Below are the code and all the weights of a small trained network. Each question names an input and a target symbol and asks about switching units off, where a switched-off unit gives its printed mean instead of its output.

import numpy as np


def w(rows, s, z=0):
    codes = np.array(rows[::2]) - 128.0
    scale = np.full(codes.shape[1], s)
    scale[-1] = z or s
    return codes * scale


def norm(h):
    return h / np.sqrt((h * h).mean(-1, keepdims=True) + 1e-5)


def f(y):
    return np.maximum(y, 0)


def softmax(a):
    e = np.exp(a - a.max(-1, keepdims=True))
    return e / e.sum(-1, keepdims=True)


def log_softmax(a):
    a = a - a.max(-1, keepdims=True)
    return a - np.log(np.exp(a).sum(-1, keepdims=True))


def net(x, mask):
    ids = ['αγθξτφ'.index(c) for c in x.split()]
    T = len(ids)
    res = E[ids] + P[:T]
    q, k, v = (norm(res) @ M[0].T for M in (Q, K, V))
    z = softmax(np.where(np.tri(T) > 0, q @ k.T / 2**0.5, -1e9)) @ v
    res = res + np.where(mask[0], z, O[0][:, -1]) @ O[0][:, :-1]
    y = f(norm(res) @ A[0][:, :-1].T + A[0][:, -1])
    res = res + np.where(mask[1:13], y, B[0][:, -1]) @ B[0][:, :-1]
    return log_softmax(norm(res)[-1] @ U[:, :-1].T + U[:, -1])


Q, K, V, O, A, B = {}, {}, {}, {}, {}, {}
E = w([
[161,126,179],'α',
[56,189,223],'γ',
[74,236,102],'θ',
[102,252,108],'ξ',
[129,122,97],'τ',
[107,2,136],'φ',
],0.013)
P = w([
[21,143,2],'0',
[35,141,30],'1',
[53,136,59],'2',
[72,137,79],'3',
[86,129,85],'4',
[90,132,67],'5',
[97,126,76],'6',
[63,128,55],'7',
],0.0037)
Q[0] = w([
[76,159,36],'H0',
[123,255,154],'H0',
],0.0084)
K[0] = w([
[120,92,188],'H0',
[246,44,146],'H0',
],0.012)
V[0] = w([
[209,128,154],'H0',
[84,1,141],'H0',
],0.0071)
O[0] = w([
[3,255,253,3],'H0',
[67,128,89,139],'H0',
],0.012,0.0028)
A[0] = w([
[86,46,181,237],'N0',
[107,18,169,27],'N1',
[90,23,190,187],'N2',
[75,204,131,63],'N3',
[153,63,180,151],'N4',
[85,187,95,201],'N5',
[154,60,30,201],'N6',
[93,138,155,92],'N7',
[148,182,224,178],'N8',
[119,38,107,98],'N9',
[182,134,162,254],'N10',
[176,7,77,122],'N11',
],0.015,0.0039)
B[0] = w([
[176,136,8,194],'N0',
[151,254,87,169],'N1',
[113,210,68,194],'N2',
[149,63,100,174],'N3',
[90,82,66,169],'N4',
[147,74,155,196],'N5',
[168,124,224,249],'N6',
[120,138,176,149],'N7',
[98,127,127,165],'N8',
[87,136,122,185],'N9',
[225,209,111,164],'N10',
[39,40,138,233],'N11',
],0.0079,0.012)
U = w([
[69,230,199,185],'α',
[165,253,66,125],'γ',
[227,129,187,116],'θ',
[232,198,147,143],'ξ',
[139,60,198,4],'τ',
[83,99,45,142],'φ',
],0.012,0.0034)

Each question gives the input, a string of symbols that net reads in full, and the target symbol t.
The units are the heads (2 rows each of Q, K, V and O) and the neurons (one row each of A and B). Each row of codes is followed by its name. A weight is (code - 128) times the scale printed after its matrix; where a second scale follows, it is the last column's (O, A, B and U).
mask holds one flag per unit, heads first, then neurons. A switched-off unit (its flag False) gives its mean, the last column of its rows in O or B, instead of its output. The means were averaged over made-up inputs and are rounded, as every weight is.
A unit's drop is (log p(t) with every unit on - log p(t) with that unit switched off) / (log p(t) with every unit on - log p(t) with every unit switched off).
The circuit of an input: a set's keep is (log p(t) with only the set's units on - log p(t) with every unit switched off) / (log p(t) with every unit on - log p(t) with every unit switched off). Starting from the 12 units with the biggest drops (on a tie, the unit counted first), units are removed one at a time, each time the one whose removal leaves the highest keep (on an exact tie, the one counted first), for as long as the keep stays at least 0.8.
circuit, biggest first: the units of the circuit, biggest drop first
most important unit: the unit with the biggest drop
k most important neurons: the k neurons with the biggest drops, biggest first
drop of u: that unit's drop, to one decimal
input α θ θ τ ξ, target α: most important unit : H0
input γ α α θ θ, target α: 2 most important neurons : [N11, N0]
input α γ α α, target γ: circuit, biggest first : [H0, N11, N6]
input γ τ τ, target τ: circuit, biggest first : [N6, N11]
input α θ θ, target α: 3 most important neurons : [N0, N11, N4]
input φ φ θ γ φ φ α, target φ: 3 most important neurons : [N11, N4, N5]
input γ φ γ α τ φ γ, target φ: 2 most important neurons : [N6, N3]
input γ γ ξ, target ξ: drop of H0 : 0.3
input φ φ ξ, target φ: drop of N5 : 0.2
input φ γ γ α α γ α, target γ: drop of H0 : 1.1
